Each row has a class, written after it.
[-20 -14  -2   2  -1  25  24  22   1 -81 -15   5  -6   1  40  21  47  19
  49  -6  -1   0 -22 -10 -41  14  -7   9  -9  22 -36  18   1  -4  13  24
   1 -29] : Z616
[   9   42    9    5   -9   19   -6  -21  -22 -111  -15  -14   -7  -49
   22   30   31    8   -1  -32    4   19  -32   36   -5    4    4  -58
   17   14    5  -21  -12   -5   14   24    3    0] : Z616
[  1 -28 -15  12   4  30  26   9  -2 -69 -19  13  -8  -6  31   3  32  25
  55   8 -11   3 -24 -26 -48  22  11   3  20  24 -17  14  -5 -15  -2  38
  -5 -11] : Z809
[  4 -21 -12  11   1  29  19   8  -6 -48 -26   8  -9  -9  24  10  28  22
  53   3 -14   3 -26 -25 -50  21   4   3  22  23 -14  14  -3 -16  -3  27
   0  -3] : Z162
[ -2 -23 -13   3   0  33  13  20  19 -50 -22  -4  -7  -4  31  18  33  23
  49   5  -2  -4 -29 -12 -39  22 -11  14  -4  16 -26  11  -4   0   5   5
  -5 -24] : Z162
[  3  -4  -9  22   7  28  -9  18 -19 -98 -23 -23  11 -56  26  24  34   6
   1 -34  -4  25 -49  35  -5   4   6 -51  28  13   6 -32 -29 -20   4  43
  10  19] : Z809
[  4   8  -2  18   7  39 -16  -1 -14 -90 -28 -21   9 -59  27  25  29  10
   2 -29   3  37 -52  28  -7  14   6 -41  22   5  -3 -26 -30 -14   3  27
   2  18] : Z878
[ 22  31  16  10 -12  24   0 -17 -38 -93 -25 -34 -30 -54  13  26  37   6
  13 -43  -9  37 -37  17  -4  14  18 -46  23   8  16 -28 -18  -1  14   3
   2  -3] : Z984
[  3   8   1  22   4  37 -15   3  -5 -75 -27 -32  13 -56  27  25  32  13
   4 -28   6  32 -60  19  -5  12   9 -40  21  -4  -1 -15 -38 -11   5  19
  -2  16] : Z878
[ -9  -9 -15   7  -2  33  17   5 -14 -74 -22  15 -14  -7  35  30  40  19
  52  -1 -18   0 -28 -14 -57  21   0  -2  10  25 -22  15  -1 -15   2  35
  -5 -15] : Z616
[ 21  30  17   5  -8  27  -2  -8 -34 -93 -29 -31 -26 -46  13  37  52  -2
  13 -49 -12  19 -37  19   0  16  26 -41  22  -8  20 -31 -18  -3  12   1
   9  -6] : Z966
[   1   21    2   14   -5   32  -10    2  -21 -100  -25  -28   10  -47
   21   38   41   -1    0  -33    3   29  -56   29   -1    5    1  -48
   16    3    2  -19  -28  -12   14   20    5    7] : Z616
[ -7 -31 -10   4   3  33  20  14   4 -70 -17   5 -10 -19  37  14  45  25
  43   5  -6   6 -21  -6 -43  17   4  12   6  16 -35  22  -1  21   7  13
  -5 -22] : Z350
[  17   27    4   10   -2   15    0  -20  -20 -109  -11  -15   -4  -55
   20   21   32   10   -7  -23    0   21  -23   35    1    1   12  -53
   29   18    6  -32  -14   -2    7   20   -1   -2] : Z809
[  7 -36  10   7  21  11  14  37 -38 -57 -17  -2 -45 -13  11   6  32  43
  47   0 -12  17 -28   7 -36   5  16  -7  19  34 -16  14  12  -9 -19  34
  -4 -12] : Z966
[  12   35   11    7    1   23   -4  -23  -17 -102  -21  -14   -9  -60
   22   30   23   12   -1  -30    7   30  -38   41   -4    9   10  -50
   17   11    4  -26  -18   -9    6   18   -4    2] : Z878
[ -2 -29  -4  10  17  38  16  16 -10 -59 -35   7 -21 -12  28  19  28  21
  59 -10 -14  -3 -26  -7 -40  13   7   0  13  27 -20  15  -1 -17  -2  26
   2  -9] : Z91
[ 22  43   2   8  -7  26  -8 -23 -13 -91 -22 -22  -4 -50  23  27  29  11
   4 -35   0  16 -29  27  -2   8   4 -48  27  12   9 -31 -17  -6  20   3
   3   8] : Z162
[ -1 -19 -10   8   4  28  16   6 -17 -66 -22  11 -15  -8  27  11  30  21
  56  -1 -14   7 -34 -17 -51  18   7  -4  15  25 -17  24   4 -19  -2  36
   0  -6] : Z616
[  17   34    3    6   -5   19    2  -21  -13 -113  -14  -13  -11  -54
   22   19   25   10    1  -27    3   20  -22   38    1    5   15  -54
   25   15    8  -29  -15   -6   12   28   -2    1] : Z809
[   8   30   13    3    1   23   -3  -13  -20 -105  -13  -12  -15  -54
   15   22   33   15    3  -33    3   20  -20   30   -9   -3    8  -57
   22   13   -1  -23  -16   14    7   13   -5  -11] : Z935
[  1   0   8  16  -8  31 -12   6 -14 -90 -23 -32   3 -59  19  40  27   7
  -6 -35   2  37 -62  16   0   3  13 -37  13  12   6 -22 -21 -11  12  23
   5  18] : Z66
[  20   36    1    4   -2   25    2  -22  -12 -112  -14  -15  -10  -50
   21   14   24   12    6  -22    4   27  -26   39    4    8   13  -50
   24   14    3  -31  -10    1   15   17   -6   -2] : Z809
[ 22  26   1   9  -8  27  -8  -1 -20 -96 -26 -24 -26 -51  20  23  33   1
  28 -41 -11  29 -36  18  -6  16  21 -49  22  -2  13 -40 -17  -5  17  14
   9   1] : Z809
[ -9 -18   1   1   6  35  22  21   5 -65 -18  -1 -15  -5  29   6  49  26
  48  -4  -2  -4 -21  -5 -35  22   7  14   3  13 -31  19  -1   7   4  24
  -5 -35] : Z966
[-18 -21  -2   3  10  34  18  26  13 -61 -20   6  -9 -12  41  10  46  23
  53   1  -2  -1 -21  -2 -44  19   3  17 -13  11 -38  21  -1   3   5  17
  -2 -35] : Z878
[ 10  23  12   4  -8  27   1   6 -36 -97 -25 -29 -16 -56  11  34  41   2
  19 -55  -8  21 -40  18 -12   3  14 -51  14   0  11 -29 -23   0  13   6
   5  -5] : Z935
[ 20  33  15   6  -8  27  -3  -5 -28 -93 -31 -33 -26 -49  12  32  45  -3
  17 -51  -8  22 -47  18  -2  19  26 -44  26  -8  20 -31 -21  -5  16  13
   9  -4] : Z966
[  13   18   13    0   -3   14   -4  -26  -29 -107  -11  -21   -9  -53
   13   29   20    9   -3  -20    3   41  -42   29   12   -3   12  -52
   21   21    4  -26   -2   -5   10    4    2    2] : Z66
[  16   36   11    0  -10   32   -1   -7  -39 -102  -21  -27  -20  -56
   10   29   40    3   22  -47   -9   31  -32   20   -4    8   16  -56
   19   -4   11  -34  -19    9   13    0    2   -8] : Z935
[ -1 -22 -17   2  -1  29  20  10  -8 -58 -26   7 -15  -8  35  23  29  17
  56  -1 -15   4 -20 -14 -46  25  -3  10  12  19 -24   9  -3 -14  -1  23
  -6  -9] : Z162
[-13 -37  -3  10   8  26  28  22   1 -62 -22  -4 -24  -9  26  16  44  26
  46   2  -6   9 -32  -2 -39  11  -3  20  -4  30 -31  23   0  -1   2   8
  -8 -42] : Z984
[ 18  20  16   2 -20  21  -8 -11 -29 -94 -23 -34 -18 -55  14  43  31  -4
   8 -39  -8  28 -50   5  -2   6  26 -40  11   2  16 -30 -10  -5  21  -4
   7   2] : Z66
[-12 -25  -2   4   7  32  24  32   5 -70 -15  -9 -10  -6  32  12  45  29
  41  -2   2  -3 -33  -3 -35  22   2  16   2  18 -32  20  -5   4   4  28
  -9 -32] : Z966
[  3   0   2  17  11  38 -16   6 -19 -92 -33 -21   8 -59  27  33  31  11
   2 -38   4  35 -54  29  -6   8   2 -35  14   5  -3 -24 -32 -24   7  20
   3  19] : Z878
[  9  10  -4  16  -3  29 -15  12 -20 -86 -29 -29   2 -52  25  41  32   2
   1 -36  -2  22 -47  25  -5  11  -4 -44  21   4   6 -29 -33 -18   9  21
   7  17] : Z162
[ -3  10   6  17   6  29  -5  13 -25 -91 -25 -29   5 -50  19  27  49   8
   0 -40  -1  26 -49  30   0  10   8 -43  30   5  -1 -26 -31 -10   7  41
   7   8] : Z966
[  10   30   10   -1   -5   24  -11  -24  -15 -108  -15  -21  -10  -57
   19   29   22    7    0  -23    4   30  -40   32    7    0   13  -51
   18   19    1  -22   -5    0   18    8   -1    1] : Z66
[ 11   2  -2  23  -2  35 -10  -1 -15 -90 -26 -28  14 -60  23  24  37   8
  -5 -27   2  33 -57  19  -4   8  12 -45  33   0   3 -19 -34   8  15  20
   5  24] : Z350
[-21 -33  -2   7  14  32  31  34  14 -62 -23  -8 -14  -3  29  23  37  20
  52  -2   2   3 -34  -2 -25  19  -5  16  -9  22 -31  17  -3   2   3  17
   2 -40] : Z91
[ 14  32  13   6  -4  30  -8   2 -32 -93 -29 -30 -24 -51  16  32  48   1
  16 -51  -8  22 -43  26  -2  18  20 -46  24  -5  13 -31 -22  -6  16  18
   8  -3] : Z966
[  21   25    6    5   -8   17   -2  -34  -32 -109  -15  -13   -3  -62
   22   30   37    9  -14  -25    0   28  -28   37    3    3   10  -51
   28    7    3  -26  -17   17   15    2   -2    3] : Z350
[  7   5   7  23  -3  27  -3   5 -29 -90 -28 -38   2 -54  19  30  37   9
  -4 -33  -1  28 -55  27  -3   1   9 -43  24  13   8 -18 -33 -13   7  22
  -1  10] : Z984
[ -5 -27  -7   0   2  28  21  17  -5 -74 -16   6 -13 -14  40  14  48  19
  51   1  -7   2 -21  -9 -44  20   4   7   3  10 -32  20  -1  19  12  13
  -1 -28] : Z350
[-17 -27  -1  -1   5  30  30  22   2 -75 -13   6  -6 -12  29  13  48  23
  44  -7  -3  -2 -14  -5 -39   7  -1   8  -6  16 -33  16  -3  15   4  10
  -7 -40] : Z935
[-17 -24   2  -8  -3  28  21  21   9 -76 -15  -1 -10  -6  37  21  38  19
  53   5  -2   1 -21 -13 -37   9   7  14 -14  26 -37  19  12   3  11  13
  -3 -29] : Z66
[ 28  32   1   5 -13  29 -12  -5 -19 -82 -32 -36 -28 -48  17  39  26  -4
  25 -40  -7  31 -46  16  -2  21  10 -44  21  -8  17 -34 -21  -6  17  -6
   5   4] : Z162
[  2 -30  -2  14   8  28  24   5 -22 -68 -24   3 -17 -15  24   7  31  32
  48  -6 -13   6 -29 -14 -50  14   6  -2  19  40 -11  22  -4 -23  -6  33
  -2  -7] : Z984
[ -3 -29  -6  14   8  29  22   0 -18 -58 -23   5 -19 -17  21   8  37  28
  45   7 -17  13 -25 -15 -49  13   5   1  25  37 -21  24  -3  -9 -12  28
  -8 -17] : Z984
[  21   37   11    8    2   35    2  -29  -18 -104  -23  -22   -4  -52
   13   29   19   14    0  -30    6   27  -35   43   16    6    2  -51
   22   17    4  -33  -14    1   14    3    1    0] : Z91
[  14   40   13    7    0   25  -10  -16  -22 -102  -22  -21  -22  -52
   23   29   44    9    0  -44   -3   14  -29   27   -3   13   18  -50
   33    8    9  -28  -19   -1   14   22    0   -2] : Z966
[ 12 -57  -3  16  23  13  14  28 -40 -60 -19  -8 -47 -19  15  13  22  43
  40   7 -17  33 -39  10 -35   3   6   1  17  45 -14  17  13 -12 -21  10
 -10 -11] : Z984
[  5 -52  -3  14  25  27  17  35 -29 -61 -27  -9 -35 -17  14  26  14  37
  45   0 -13  26 -39  16 -25   6   5  -2  12  43 -14   6  11 -16 -24  20
   0  -1] : Z91
[ -5 -17  -8   9   2  26  18   6 -23 -67 -19  12 -10  -6  25  10  34  23
  51   8 -12  11 -28 -24 -50  18   6  -4  19  25 -22  23   1 -15  -3  40
  -4  -7] : Z616
[  3  15  -2  18  -4  31 -10  -1 -19 -99 -25 -26   8 -50  20  38  34   2
   1 -37   1  30 -59  29  -5   7  -2 -47  19   8   2 -23 -26 -15  13  25
   8  12] : Z616
[ -2   1   3  20   2  35  -4  11 -18 -88 -24 -25   9 -53  13  34  41  10
  -1 -33  -1  28 -51  14 -10  -2   7 -46  26   4   3 -18 -37   1   1  20
  -4   7] : Z935
[-11 -24 -10   4   0  28  15  -2  -8 -65 -16  10 -18 -22  27  19  28  20
  46   7 -16  13 -30 -21 -43  17  13   1  16  30 -24  18   9  -8   1  30
  -4 -15] : Z66
[ 27  24  -3   7  -6  32  -8  -7 -19 -90 -24 -23 -15 -50  18  20  30   0
  25 -35 -12  27 -43  25  -6  17  17 -49  23  -3  12 -36 -15  -1  14   9
   5   1] : Z809
[ 25  29  16   8 -12  24  -2 -10 -38 -92 -29 -38 -27 -51  14  28  36   4
  17 -44  -9  28 -43  21  -5   9  19 -45  18   5  16 -27 -18  -4  17  -2
   2  -4] : Z984
[ 12  21  10  14   1  30 -14  -1 -17 -80 -30 -24 -20 -62  24  37  40  -1
  10 -50  -8  30 -49  24  -9  18  22 -44  12  -9  20 -25 -22  -8   7   8
  12   2] : Z878
[  1 -12 -13  10   0  32  22   9   6 -50 -25   4 -11  -5  33  19  28  24
  57  -3 -11   6 -29 -24 -48  29  -1   3  17  21 -15  12  -8 -12   0  27
  -4  -6] : Z162
[  8 -47   2  10  30  15  13  33 -39 -65 -18  -2 -44 -16  11  12  30  43
  41   1 -13  27 -35  14 -29   7  10  -6  23  38 -12  15  13 -16 -26  27
  -3  -9] : Z966
[  3 -20 -15   6   1  34  18   5   4 -58 -28   8  -9  -8  32  19  26  18
  52  -2 -10   4 -26 -16 -45  26  -5   8  12  18 -19  11  -6 -15   3  21
  -3  -9] : Z162
[  17   36   13    8  -19   22   -8   -6  -39 -100  -29  -25  -26  -49
   17   48   45  -11   12  -50  -12   24  -43   14  -10   13   20  -47
   10   -8   23  -28  -17  -11   19    7   12   -1] : Z616
[  11   34   11    3   -4   25    6  -24  -28 -114  -13  -14   -3  -56
   12   29   34   15   -5  -33    1   23  -21   30   -5   -3    9  -56
   26   19    5  -28  -17    8    5   10   -8   -3] : Z935
[ 24  17   7   5  -8  27  -6  -5 -40 -99 -27 -27 -19 -64  20  38  42  -2
  14 -48 -10  28 -46  21  -9  16  15 -49  20  -5  14 -24 -21   5  20   2
  12   6] : Z350
[ -8  -4   4  19   3  28   1  20 -22 -89 -21 -29  13 -52  12  29  41   8
   1 -35   2  29 -54  17  -9  -2   3 -44  22   5  -4 -19 -37   0   4  26
   0   3] : Z935
[  4 -45  -4  15  17  11  22  26 -33 -60 -20  -3 -53 -18  15  14  17  45
  47   8 -15  34 -35  18 -35   4   5  -2  15  45 -19  13  11 -11 -18  24
 -12 -13] : Z984
[  6 -50  -1  13  21  18  10  30 -26 -56 -20   1 -27 -23  23  15  21  41
  39   3 -10  27 -39   5 -39   8  11   6   6  30 -17  10   8 -17 -21  19
  -6   0] : Z878
[ -8 -24  -3   2   8  40  15  21  11 -69 -23   3  -1 -12  40  10  36  27
  54  -1   0  -1 -23  -3 -44  18   1  14 -12  17 -34  16  -3  -7   2  14
  -2 -20] : Z878
[-10 -33 -10   5   4  26  26  24 -11 -78 -15   2  -7 -20  37  17  46  23
  45  -1  -5   4 -31  -5 -45  17  -1   9   6  21 -34  20  -3   9  13  21
  -1 -21] : Z350
[ 21 -59  -6   6  17  23  18  37 -51 -71 -21  -2 -35 -29  14  23  19  41
  44   3 -14  29 -48  19 -40   8   7  -1   6  34 -11  19  13  -9 -14  12
  -6   4] : Z350
